(in the rows, 128 means zero)
Facts:
klisti -nuflogros-> b; kepletrin -nuflogros-> c; dogravuk -nuflogros-> c
pugren -nuflogros-> c; kloflaklem -nuflogros-> a; bradrun -nuflogros-> a
plolobel -nuflogros-> c; skiste -nuflogros-> c; ketran -nuflogros-> a
nosta -nuflogros-> a; klati -nuflogros-> a; sonuplar -nuflogros-> a
flidek -nuflogros-> a; stagol -nuflogros-> b; tizel -nuflogros-> d
ridrir -nuflogros-> d; drutragen -nuflogros-> a; plopos -nuflogros-> d
punotum -nuflogros-> c; motrik -nuflogros-> b; babru -nuflogros-> b
stasil -nuflogros-> c; dinan -nuflogros-> c; britrufa -nuflogros-> d
tiflegri -nuflogros-> d; sizir -nuflogros-> c; flafa -nuflogros-> a
skeli -nuflogros-> b; zezak -nuflogros-> a; bratragre -nuflogros-> d
moklun -nuflogros-> b; kebu -nuflogros-> a; zifis -nuflogros-> d
mugrir -nuflogros-> a; muskim -nuflogros-> a; kofen -nuflogros-> b
driflek -nuflogros-> b; figis -nuflogros-> b; flasok -nuflogros-> c
laplus -nuflogros-> a; fonu -nuflogros-> c; flonan -nuflogros-> a
flaso -nuflogros-> a; lopu -nuflogros-> b; grutrar -nuflogros-> a
brugrinu -nuflogros-> a; gezal -nuflogros-> b; flupagul -nuflogros-> c
grodas -nuflogros-> b; troklume -nuflogros-> b; flanuk -nuflogros-> b
klodaflo -nuflogros-> c; gisol -nuflogros-> b; flefel -nuflogros-> a
mobefi -nuflogros-> b; setrin -nuflogros-> a; fozuk -nuflogros-> a
zova -nuflogros-> d; gribrun -nuflogros-> b; drakiklir -nuflogros-> d
ruligek -nuflogros-> a; noklun -nuflogros-> a; gufin -nuflogros-> c
sturol -nuflogros-> d; grabroflar -nuflogros-> b; bristik -nuflogros-> a
febol -nuflogros-> a; dufle -nuflogros-> d; falor -nuflogros-> c
siplidir -nuflogros-> c; lotredes -nuflogros-> d; naklom -nuflogros-> d
drobrim -nuflogros-> a; stokluval -nuflogros-> d; surim -nuflogros-> d
grodram -nuflogros-> d; stofletrim -nuflogros-> a; tidis -nuflogros-> a
klisti -droflaskik-> gribrun; kepletrin -droflaskik-> flonan; dogravuk -droflaskik-> klisti
pugren -droflaskik-> falor; kloflaklem -droflaskik-> sizir; bradrun -droflaskik-> babru
plolobel -droflaskik-> britrufa; skiste -droflaskik-> stokluval; ketran -droflaskik-> bratragre
nosta -droflaskik-> skeli; klati -droflaskik-> tidis; sonuplar -droflaskik-> noklun
tizel -droflaskik-> ketran; ridrir -droflaskik-> gezal; drutragen -droflaskik-> stasil
plopos -droflaskik-> zova; punotum -droflaskik-> sonuplar; motrik -droflaskik-> nosta
babru -droflaskik-> kloflaklem; stasil -droflaskik-> zifis; dinan -droflaskik-> mugrir
britrufa -droflaskik-> grodas; tiflegri -droflaskik-> ruligek; sizir -droflaskik-> drutragen
flafa -droflaskik-> bristik; skeli -droflaskik-> figis; zezak -droflaskik-> plopos
bratragre -droflaskik-> flefel; moklun -droflaskik-> grabroflar; kebu -droflaskik-> surim
zifis -droflaskik-> febol; mugrir -droflaskik-> gufin; muskim -droflaskik-> troklume
kofen -droflaskik-> brugrinu; driflek -droflaskik-> gisol; figis -droflaskik-> fonu
flasok -droflaskik-> drobrim; laplus -droflaskik-> zezak; fonu -droflaskik-> ridrir
flonan -droflaskik-> laplus; flaso -droflaskik-> siplidir; lopu -droflaskik-> flaso
grutrar -droflaskik-> plolobel; brugrinu -droflaskik-> lopu; gezal -droflaskik-> klati
grodas -droflaskik-> naklom; troklume -droflaskik-> skiste; flanuk -droflaskik-> kofen
klodaflo -droflaskik-> lotredes; gisol -droflaskik-> bradrun; flefel -droflaskik-> moklun
mobefi -droflaskik-> tiflegri; setrin -droflaskik-> fozuk; fozuk -droflaskik-> flasok
gribrun -droflaskik-> klodaflo; drakiklir -droflaskik-> muskim; ruligek -droflaskik-> dinan
noklun -droflaskik-> sturol; gufin -droflaskik-> stofletrim; sturol -droflaskik-> grodram
grabroflar -droflaskik-> setrin; bristik -droflaskik-> motrik; febol -droflaskik-> dogravuk
falor -droflaskik-> mobefi; lotredes -droflaskik-> flafa; naklom -droflaskik-> tizel
drobrim -droflaskik-> driflek; stokluval -droflaskik-> grutrar; surim -droflaskik-> drakiklir
grodram -droflaskik-> pugren; stofletrim -droflaskik-> kebu; tidis -droflaskik-> kepletrin

Known rows:
[ 85 117 110 137 141 177 144 128 197 117 132 114 135 174 126 155 108 121
 151  88 131 152 107 141 123 140 127 159 134 121 134 113 143 135 133 117] -> stofletrim
[170  67 164 107 158 102 126 136 137 142 144 131 120  89 132 129 182 127
  90  62 116  98 146 107 121 136  90 124 132 145 144 178 126 136 126 132] -> sturol
[ 94 148 123 148 132 124 161 104 179 106 143 114 133 163 122 156 128 132
 130  78 127 174 108 126 134 126 167 154 116 134 137 115 126 137 125 126] -> laplus
[166  65 170 107 105 131 111 134 137 160 151 126 126 102 135 102 200 128
  92 118 114  94 159  88 125 117  67 125 134 112 173 170 130 122 131 130] -> tizel
[ 78 133  92 122 131 140 140  99 204 118 149 117 134 158 132 120  79 121
 123  86 126 159 110 127 121 128 148 148 126 149 141 119 129 112 129 116] -> nosta
[ 89 141 111 127 150 136 168 125 198  92 150 128 133 153 117 151 105 135
 130  80 125 167 106 138 123 153 173 154 126 153 116 123 135 137 122 122] -> sonuplar
[112 170 106  97 146 136 111 133  69  95  96 142 127 105 120 145 143 122
 141 162 123  81 100 223 111 117 143 105 132 151 103 103 128 176 143 140] -> mobefi
[159 131 152 172 120  97 138 148  75 148 112 153 126 108 146  98  92 134
 168 141 150 143 165  63 149 143 125 119 127  92 104 113 124  88 114 132] -> sizir
[ 90 139 101 142 145 168 153 110 184 109 146 131 136 158 100 137 117 139
 169 104 132 170 101  93 117 145 143 158 126 132 114 112 138 125 139 121] -> kloflaklem
[181  74 171 126 136  95 114 117 117 153 138 115 118 102 136 133 207 128
  88  71 118 110 148  94 134 112  81 122 120 126 163 172 118 136 128 136] -> plopos
[130 179  80  92 121 101  90 122  76  90 102 126 124 109 108 125 130 139
 124 195 126  93  97 188 109  96 103 101 120 160 103 111 118 172 140 151] -> gribrun
[143 127 158 161 109  83 134 129  80 172 116 144 125 106 176  85  67 110
 133 105 144 131 176  97 156 126 155 107 129  99 132 119 115  67 106 119] -> fonu
[ 85 133 111 128 116 155 163 139 197 104 150 118 132 166 121 134 105 144
 131 115 128 153 106 117 121 134 149 153 126 116 131 125 142 111 127 114] -> grutrar
[ 89 136 111 134 134 152 151 117 193 107 147 119 135 163 118 142 107 132
 137 102 127 166 108 123 124 137 147 155 127 139 130 117 135 128 129 121] -> flidek
[ 93 136 118 130 103 169 147 113 199 118 154 123 144 173 117 131 134 127
 145 142 123 167 119 124 125 146 152 158 130 130 140 116 136 140 128 124] -> flefel
[176  45 157 115 141 140 102 141 136 166 128 112 119 112 140 133 186 122
 103  77 122  88 145 102 122 122  53 123 135 106 163 178 135 124 135 123] -> surim
[177  64 135 101 130  93  89 117 148 156 142 113 119  98 131 104 166 127
  80  85 118 104 147  84 119 110  38 121 127 145 159 176 120 128 128 139] -> lotredes

Rows:
No name comes twice in this set of rows, the named rows included.
[160  54 166 111 155 132 111 132 137 158 133 129 122  98 131 127 185 114
 103  64 118  91 150 114 121 127  57 128 139 130 158 161 132 137 134 132] | tiflegri
[160 127 159 165 110  85 137 153  81 156 113 143 125 113 159 106  85 123
 140 139 144 138 172  94 157 140 140 114 129  97 120 120 122  92 103 129] | flupagul
[ 86 136 120 127 101 166 152 119 199 112 156 125 142 170 120 125 125 132
 142 136 123 163 118 123 124 138 149 159 130 127 142 114 138 131 127 123] | ketran
[173  70 146 115 141 108 104 126 132 145 141 124 120  93 113 107 187 137
 109  84 122 104 141  64 117 112  31 128 127 131 148 164 125 128 137 142] | zifis
[155 125 165 159  86  94 148 171  84 150 118 143 124 116 169  92  86 134
 136 151 145 124 175  88 154 134 139 115 128  73 122 127 129  75 101 123] | plolobel
[159 132 148 168 116  84 135 150  77 143 111 150 125 107 144  93  86 136
 158 142 149 142 166  66 150 134 108 120 126  95 107 111 121  91 110 137] | stasil
[ 96 135 102 141 146 176 151 109 186 116 145 130 139 162 104 143 122 134
 170 108 131 171 103  97 119 155 156 157 127 134 116 118 137 127 139 118] | bradrun
[172  64 160 113 139 120 107 125 132 160 142 121 120 100 130 120 185 125
  92  88 117 101 149  91 125 119  66 123 132 129 158 174 126 124 133 131] | dufle
[ 81 146 120 144 135 136 159  97 181 116 146 119 135 159 130 142 111 125
 129  68 127 167 110 126 132 124 171 152 119 133 139 114 126 118 129 118] | tidis
[109 181 104 103 132 121 108 102  55 119 104 133 125 102 129 128 135 120
 124 157 122  84 102 203 118  93 166  95 120 144 117 108 116 144 145 130] | gezal
[155 108 162 167 120 114 129 161  85 163  97 140 126 124 169 117  88 113
 154 123 148 126 173 113 155 142 116 119 136  83 126 112 129  99 107 127] | gufin
[177 121 163 168 105 109 128 144  80 170 111 148 135 122 154 110 114 118
 166 165 143 146 176  84 154 166 160 116 131  92 118 128 123 104 106 126] | flasok
[ 85 133  88 121 128 132 135 103 209 112 148 113 135 160 125 124  82 126
 122  95 127 163 109 122 119 128 134 150 125 155 137 120 128 124 126 124] | bristik
[ 78 142 115 141 135 140 157  95 184 117 147 119 133 158 130 136 106 121
 132  67 127 163 110 124 131 124 173 151 121 135 140 113 127 115 130 116] | klati
[161 128 161 158 121  72 152 161  86 141 115 150 124 105 163 113  85 128
 135 122 143 138 170 107 155 153 161 115 128 110 107 126 121  99  96 131] | punotum

Now the same elements, written a new way:
Known rows:
[170 149 112 107 140 144 118 141 175 101 125 126 134  75 125  94 112 154
 113 129  85 158 145 138 123 107 146] -> mugrir
[109 147 113 112 156 126 145 151 227 105 129 131 139  89 114 136 137 153
 122 143  98 153 145 192 134 154 147] -> fozuk
[136 128 123 123 150 121  73 119  93 215 149 110 133 137 147 155 114 103
 134 136 131  98  96 131 123 124 124] -> punotum
[175 140 123 116 139 150 128 137 187 107 127 120 133  69 113 101 106 151
 117 116  83 162 166 128 118 117 147] -> stofletrim
[117 133 128 101 135 132 100 145  89 250 139 121 162 148 135 161 128  84
 128 133 111  82 109 164 110 127 139] -> sizir
[159 150  99  90 135 139 117 139 172 101 128 131 141  86 128  88 118 157
 109 147  92 154 131 138 130  95 138] -> ruligek
[129 148 111  93 123 126 139 130 175 122 140 133 140  91 119 116 136 157
 108 143  98 150 112 182 141 100 137] -> sonuplar
[120 151 134 106 113 139 160 106 182 139 152 115 124  83  78 142 129 146
 116 114  99 151 102 150 148  95 151] -> grutrar
[135 111 138 174 155 123  95 114 106 202 170 115  97 172 168 164 114 107
 108 139 139 109 109 131 120 113 159] -> flupagul
[171 130 109 125 161 131  48 124  92 194 129 104 138 135 152 125  95 107
 133 138 124 105 124  86 112 110 126] -> dinan
[184 140 133 139 117 132 144 138 108 117  93 112  66 118  98  92 114  96
 131  83 174  94 156  72 125 162 130] -> drakiklir
[112  81 128 112 112 114 143 112  61 101 118 143 161 162 131 161 125 181
 168 123 154 151 174  94 132 138 113] -> figis
[ 70 111 139 151 111 144 141  90  97  91 122 119 157 186  91 144 134 129
 164 135 142 142 112  34 139 105 112] -> grodas
[128 130 136 152 132 131 163 135 186 105 163 140  96 113 145 125 130 152
  88 135 103 163 125 181 132 108 174] -> flidek
[147 122 147 115 122 114 119 123 211 113 143 150 152  77 134 141 129 203
 108 116 112 143 140 195 143 133 129] -> bristik
[105 103 127 130 118 138 136 119  78  90 109 137 167 182 122 136 127 149
 156 140 135 141 150  60 123 125 119] -> flanuk
[121  81 142 126 111 119 118 109 101  96 109 147 177 173 133 159 124 201
 160 117 159 134 167  73 134 148 113] -> motrik

Rows:
No name comes twice in this set of rows, the named rows included.
[109 147 105  84 146 125 160 165 207 126 124 127 143  93 111 141 138 159
 119 141  99 146 158 209 134 155 159] | drobrim
[144 110 164 157 141 124  45 112 135 206 144 128 163 136 160 157 117 131
 120 118 129  82 107 120 118 132 102] | klodaflo
[114 148 137  97 109 142 155 155 175 142 136 150 162  91 119 118 145 126
  97 132  73 133 117 202 122 115 145] | drutragen
[146 119 133 102 123 109 132 123 191 118 145 143 141  72 132 149 132 196
 117 118 117 151 141 204 147 133 131] | nosta
[126 140 158 138 108 145 132 142 198 126 138 151 164  88 134 112 142 128
  94 125  72 134 115 171 119 112 124] | febol
[117 119  93  96 119 136 106 123  61  80 103 142 169 199 128 100 124 164
 151 165 140 142 129  55 128  94 111] | mobefi
[145 129 136 125 140 136  97  98  88 243 148  89 122 136 100 170 102 105
 140 109 132  97 100  95 128 112 149] | skiste
[136 118 164 169 134 134  59 120 117 214 146 127 172 141 162 147 128  91
 116 124 110  82  99 119 108 123 105] | dogravuk
[144 144 153 151  98 129 139 153 114 114  97 143 103 133 133  85 153  63
 106 108 149  74 113 128 118 159  98] | zifis
[100 146 136 164 154 134 129 126 236  74 138 122 135  80 117 123 137 129
 121 146  94 160 109 151 134 132 121] | flefel

Now the same elements, written a new way:
Known rows:
[121 126 164 115 101  50 146 133 117 158 109 160 119 109] -> driflek
[132 139 167 121 121 109 143 155 108 134 154 195 135  99] -> drobrim
[120 141 128  95 155  71 156 151 107 130 128 176 140  96] -> flasok
[115 148 183 111 113  93 151 141  60 127 169 187 127  94] -> stofletrim
[119 147 186 112 115  93 150 138  63 125 172 186 132  97] -> kebu
[105 148 188  94 130  74 168 135  44 169 124 171 158 102] -> surim
[ 81 102 161 123  92  60 178 132 111 146 121 132 123 110] -> lopu
[121 120 149  61 155  73 159 153  97 133 137 168 117 126] -> stasil
[136 123 182 102 121 108 145 160 101 137 156 190 119 117] -> kloflaklem
[126 117 148  70 156  70 157 154  98 135 136 176 118 119] -> sizir
[ 84 138 171  81 123  92 154 141  48 182 107 173 140  96] -> tiflegri
[110 149 177 121 121 128 136 130 112 122 156 168 147 121] -> ketran
[ 97 150 169 104 133 109 154 132  93 171 104 161 174 114] -> bratragre
[ 74 130 166  78 124 111 143 141  59 184 100 165 135 104] -> grodram
[ 83 106 164 121  92  58 173 130 110 148 122 135 121 113] -> flanuk
[106 149 119 100 148  70 160 157  86 146 149 152 126 109] -> fonu
[100 151 149 116  85  52 155 138 104 167 126 131 113 122] -> skeli

Rows:
No name comes twice in this set of rows, the named rows included.
[119 144 195 115 118 100 148 133  69 122 174 176 136 109] | muskim
[113 136 174 113 118 115 145 148  89 135 163 177 127 112] | flidek
[110 145 177 106 112  98 145 141  60 131 165 188 122  91] | mugrir
[104 137 187 112 102  43 151 108  87 142 132 139 128 122] | troklume
[ 97 136 181 117 104  71 139 102 112 142 120 129 136 134] | grodas
[101 141 193  95 137  96 160 124  64 164 123 154 166 123] | stokluval
[101 143 174 104 110 108 139 144  65 134 160 188 117  92] | ruligek
[ 97 127 167 113  96  57 147 126 103 157 121 139 115 119] | stagol
[111 148 138  63 140  76 167 152  97 135 140 157 123 126] | klodaflo
[100 145 155 116 130  92 161 158  69 194 123 150 147 112] | ridrir
[108 120 130 112 169  79 143 159  80 149 152 147 119 113] | kepletrin

